Here is a tiny trained network, its code and every weight. The questions are about switching its units off for an input and a class, where a switched-off unit gives its printed mean instead of its output.

import numpy as np


def w(rows, s, z=0):
    codes = np.array(rows[::2]) - 128.0
    scale = np.full(codes.shape[1], s)
    scale[-1] = z or s
    return codes * scale


def f(y):
    return np.maximum(y, 0)


def log_softmax(a):
    a = a - a.max(-1, keepdims=True)
    return a - np.log(np.exp(a).sum(-1, keepdims=True))


def net(x, mask):
    res = np.array(x, float).reshape(1, 3) / 4 @ E
    y = f(res @ A[0][:, :-1].T + A[0][:, -1])
    res = res + np.where(mask, y, B[0][:, -1]) @ B[0][:, :-1]
    return log_softmax(res[-1] @ U[:, :-1].T + U[:, -1])


A, B = {}, {}
E = w([
[152,98,252,201,198],'x0',
[109,217,71,244,173],'x1',
[161,249,208,64,84],'x2',
],0.012)
A[0] = w([
[165,103,156,158,139,124],'N0',
[67,40,65,137,117,75],'N1',
[105,176,108,218,128,92],'N2',
[137,72,152,90,126,109],'N3',
[151,168,188,96,112,88],'N4',
[111,62,90,154,196,153],'N5',
[110,190,55,153,175,120],'N6',
[135,76,97,51,76,126],'N7',
[95,129,122,97,177,207],'N8',
[183,96,158,77,101,103],'N9',
[88,70,122,161,162,97],'N10',
[87,2,91,145,128,97],'N11',
[94,129,54,80,75,142],'N12',
[88,69,162,82,88,105],'N13',
[166,118,130,143,103,110],'N14',
[111,119,148,138,118,252],'N15',
[155,217,179,88,69,101],'N16',
[63,137,50,81,74,112],'N17',
[136,74,228,170,184,112],'N18',
[152,68,177,91,163,119],'N19',
[196,79,119,108,94,117],'N20',
],0.014,0.017)
B[0] = w([
[106,128,181,162,107,170],'N0',
[99,202,126,93,82,207],'N1',
[167,168,93,191,158,201],'N2',
[161,145,96,163,171,173],'N3',
[123,186,134,92,98,176],'N4',
[173,166,166,65,113,243],'N5',
[175,130,109,193,181,210],'N6',
[155,129,144,191,165,206],'N7',
[152,84,115,129,78,209],'N8',
[148,176,119,152,167,178],'N9',
[143,208,166,115,89,189],'N10',
[152,230,150,57,103,230],'N11',
[78,78,194,148,151,216],'N12',
[167,167,80,205,191,181],'N13',
[118,122,110,122,122,129],'N14',
[210,4,114,104,46,253],'N15',
[133,208,138,71,95,209],'N16',
[22,83,234,184,106,209],'N17',
[5,95,244,159,182,233],'N18',
[138,124,99,201,135,187],'N19',
[190,155,80,195,186,166],'N20',
],0.011,0.017)
U = w([
[52,90,180,167,157,110],'0',
[200,149,71,220,185,102],'1',
[150,191,132,48,111,100],'2',
[212,6,109,105,89,254],'3',
[103,119,45,77,193,88],'4',
],0.016,0.011)

Each question gives the input, the list of numbers given to net, and the class t.
The units are the neurons (one row each of A and B). Each row of codes is followed by its name. A weight is (code - 128) times the scale printed after its matrix; where a second scale follows, it is the last column's (A, B and U).
mask holds one flag per neuron, in row order. A switched-off neuron (its flag False) gives its mean, the last column of its row in B, instead of its output. The means were averaged over made-up inputs and are rounded, as every weight is.
A unit's drop is (log p(t) with every unit on - log p(t) with that unit switched off) / (log p(t) with every unit on - log p(t) with every unit switched off).
The circuit of an input: a set's keep is (log p(t) with only the set's units on - log p(t) with every unit switched off) / (log p(t) with every unit on - log p(t) with every unit switched off). Starting from the 12 units with the biggest drops (on a tie, the unit counted first), units are removed one at a time, each time the one whose removal leaves the highest keep (on an exact tie, the one counted first), for as long as the keep stays at least 0.8.
units of the circuit, in order: the units of the circuit, biggest drop first
unit that matters most: the unit with the biggest drop
top k neurons: the k neurons with the biggest drops, biggest first
drop when u is switched off: that unit's drop, to one decimal
input [0,-7,-8], class 2: units of the circuit, in order -> [N11]
input [0,-4,4], class 1: top 2 neurons -> [N11; N5]
input [7,6,8], class 2: top 3 neurons -> [N16; N17; N4]
input [-5,-1,-4], class 0: top 2 neurons -> [N17; N12]
input [-7,8,5], class 1: top 3 neurons -> [N6; N18; N2]
input [2,-8,-7], class 1: top 3 neurons -> [N13; N19; N20]
input [-2,-6,-6], class 1: top 3 neurons -> [N13; N7; N20]
input [-2,2,-3], class 3: top 2 neurons -> [N18; N16]
input [-3,-5,-7], class 2: top 2 neurons -> [N11; N1]
input [-7,-6,-8], class 2: top 3 neurons -> [N11; N1; N18]
input [0,-1,3], class 3: top 2 neurons -> [N11; N1]
input [-4,1,-4], class 0: top 3 neurons -> [N17; N12; N16]
input [-3,-4,-4], class 1: top 3 neurons -> [N18; N7; N13]
input [6,5,-3], class 0: unit that matters most -> N18
input [1,-5,-8], class 2: drop when N11 is switched off -> 0.6
input [-7,-4,5], class 0: drop when N17 is switched off -> 0.3
input [-5,-3,-1], class 0: drop when N17 is switched off -> 0.5
